Here is a tiny trained network, its code and every weight. The questions are about switching its units off for an input and a target symbol, where a switched-off unit gives its printed mean instead of its output.

import numpy as np


def w(rows, s, z=0):
    codes = np.array(rows[::2]) - 128.0
    scale = np.full(codes.shape[1], s)
    scale[-1] = z or s
    return codes * scale


def f(y):
    return np.maximum(y, 0)


def softmax(a):
    e = np.exp(a - a.max(-1, keepdims=True))
    return e / e.sum(-1, keepdims=True)


def log_softmax(a):
    a = a - a.max(-1, keepdims=True)
    return a - np.log(np.exp(a).sum(-1, keepdims=True))


def net(x, mask):
    ids = ['αβγεπφω'.index(c) for c in x.split()]
    T = len(ids)
    res = E[ids] + P[:T]
    r = res
    for j in range(3):
        rows = slice(4 * j, 4 * j + 4)
        q, k, v = (r @ M[0][rows].T for M in (Q, K, V))
        z = softmax(np.where(np.tri(T) > 0, q @ k.T / 4**0.5, -1e9)) @ v
        o = O[0][rows]
        res = res + np.where(mask[j], z, o[:, -1]) @ o[:, :-1]
    y = f(res @ A[0][:, :-1].T + A[0][:, -1])
    res = res + np.where(mask[3:19], y, B[0][:, -1]) @ B[0][:, :-1]
    return log_softmax(res[-1] @ U[:, :-1].T + U[:, -1])


Q, K, V, O, A, B = {}, {}, {}, {}, {}, {}
E = w([
[5,105,159],'α',
[85,184,153],'β',
[135,8,124],'γ',
[49,109,116],'ε',
[73,173,108],'π',
[136,138,26],'φ',
[156,104,194],'ω',
],0.018)
P = w([
[72,254,100],'0',
[92,206,111],'1',
[107,178,124],'2',
[107,163,136],'3',
[116,152,154],'4',
[118,142,169],'5',
[113,134,183],'6',
[110,124,191],'7',
],0.0065)
Q[0] = w([
[143,159,143],'H1',
[177,184,222],'H1',
[118,234,76],'H1',
[169,58,142],'H1',
[186,161,108],'H2',
[82,11,106],'H2',
[95,38,103],'H2',
[88,199,172],'H2',
[254,162,154],'H3',
[72,113,73],'H3',
[216,176,167],'H3',
[9,189,170],'H3',
],0.016)
K[0] = w([
[155,156,109],'H1',
[166,199,163],'H1',
[177,183,50],'H1',
[161,72,149],'H1',
[163,162,91],'H2',
[66,60,90],'H2',
[79,80,92],'H2',
[114,131,238],'H2',
[42,119,198],'H3',
[145,145,58],'H3',
[79,139,197],'H3',
[249,210,128],'H3',
],0.015)
V[0] = w([
[22,88,85],'H1',
[74,78,144],'H1',
[128,136,142],'H1',
[254,148,189],'H1',
[162,144,65],'H2',
[142,151,63],'H2',
[46,188,48],'H2',
[143,166,29],'H2',
[209,111,133],'H3',
[72,164,154],'H3',
[133,158,144],'H3',
[77,141,129],'H3',
],0.0065)
O[0] = w([
[138,38,104,231],'H1',
[175,109,148,173],'H1',
[140,131,120,126],'H1',
[135,253,189,3],'H1',
[149,90,169,84],'H2',
[125,91,166,106],'H2',
[15,100,152,209],'H2',
[106,71,184,101],'H2',
[52,91,139,69],'H3',
[196,129,75,161],'H3',
[146,107,98,125],'H3',
[177,147,114,164],'H3',
],0.0077,0.006)
A[0] = w([
[47,154,131,77],'N1',
[90,155,159,87],'N2',
[194,103,157,114],'N3',
[200,13,224,120],'N4',
[159,193,158,189],'N5',
[233,149,95,59],'N6',
[67,57,163,53],'N7',
[160,157,170,234],'N8',
[102,87,132,253],'N9',
[179,228,151,98],'N10',
[192,10,212,152],'N11',
[75,232,95,88],'N12',
[173,70,62,76],'N13',
[142,158,10,128],'N14',
[96,157,94,80],'N15',
[125,66,193,143],'N16',
],0.013,0.005)
B[0] = w([
[147,49,150,183],'N1',
[144,115,175,135],'N2',
[103,115,110,150],'N3',
[204,20,174,184],'N4',
[150,124,79,152],'N5',
[106,160,183,141],'N6',
[203,188,116,233],'N7',
[142,131,103,149],'N8',
[13,119,111,249],'N9',
[138,101,93,154],'N10',
[90,253,112,196],'N11',
[170,150,210,155],'N12',
[133,123,226,192],'N13',
[162,119,25,176],'N14',
[175,86,146,151],'N15',
[143,148,92,179],'N16',
],0.025,0.012)
U = w([
[122,78,116,223],'α',
[118,254,105,92],'β',
[166,200,185,254],'γ',
[152,103,179,67],'ε',
[163,152,152,45],'π',
[181,127,160,65],'φ',
[213,188,97,76],'ω',
],0.0099,0.0041)

Each question gives the input, a string of symbols that net reads in full, and the target symbol t.
The units are the heads (4 rows each of Q, K, V and O) and the neurons (one row each of A and B). Each row of codes is followed by its name. A weight is (code - 128) times the scale printed after its matrix; where a second scale follows, it is the last column's (O, A, B and U).
mask holds one flag per unit, heads first, then neurons. A switched-off unit (its flag False) gives its mean, the last column of its rows in O or B, instead of its output. The means were averaged over made-up inputs and are rounded, as every weight is.
A unit's drop is (log p(t) with every unit on - log p(t) with that unit switched off) / (log p(t) with every unit on - log p(t) with every unit switched off).
The circuit of an input: a set's keep is (log p(t) with only the set's units on - log p(t) with every unit switched off) / (log p(t) with every unit on - log p(t) with every unit switched off). Starting from the 12 units with the biggest drops (on a tie, the unit counted first), units are removed one at a time, each time the one whose removal leaves the highest keep (on an exact tie, the one counted first), for as long as the keep stays at least 0.8.
circuit, biggest first: the units of the circuit, biggest drop first
most important unit: the unit with the biggest drop
k most important neurons: the k neurons with the biggest drops, biggest first
heads that matter: for each layer, one digit per head in row order, 1 if its drop is at least 0.15 and else 0, layers parted by /
drop when u is switched off: that unit's drop, to one decimal
input ω π ω ε ω β π, target ω: most important neuron : N9
input α φ φ ω ε φ β φ, target β: circuit, biggest first : H2, N11
input β α ε α α γ π, target α: 2 most important neurons : N7, N11
input π π α φ π π, target ε: heads that matter : 011
input ε ε π β, target α: heads that matter : 011
input γ α φ φ ω π π γ, target γ: heads that matter : 000
input π γ π ε α π γ α, target β: 2 most important neurons : N4, N7
input ε φ π β, target ε: 2 most important neurons : N11, N1
input ε ε π α α ε π β, target α: 3 most important neurons : N11, N7, N13
input β β ε φ φ ε, target β: 2 most important neurons : N7, N4
input γ π ω, target ω: circuit, biggest first : H1, N9, N5
input ε α β α ε, target β: 2 most important neurons : N4, N1
input γ α α, target β: 2 most important neurons : N7, N4
input φ γ ε ε ω α β, target ω: most important unit : H2
input α π ω, target ω: heads that matter : 100
input ε φ φ ε β π ω φ, target β: 2 most important neurons : N1, N11
input α γ ε ε π φ, target α: 3 most important neurons : N11, N7, N14
input φ π ω β φ ω β, target ω: 2 most important neurons : N9, N13
input π β φ, target α: drop when N3 is switched off : 0.0
input π π φ π, target ε: most important unit : N1
input φ ε β, target ε: drop when N1 is switched off : 0.2
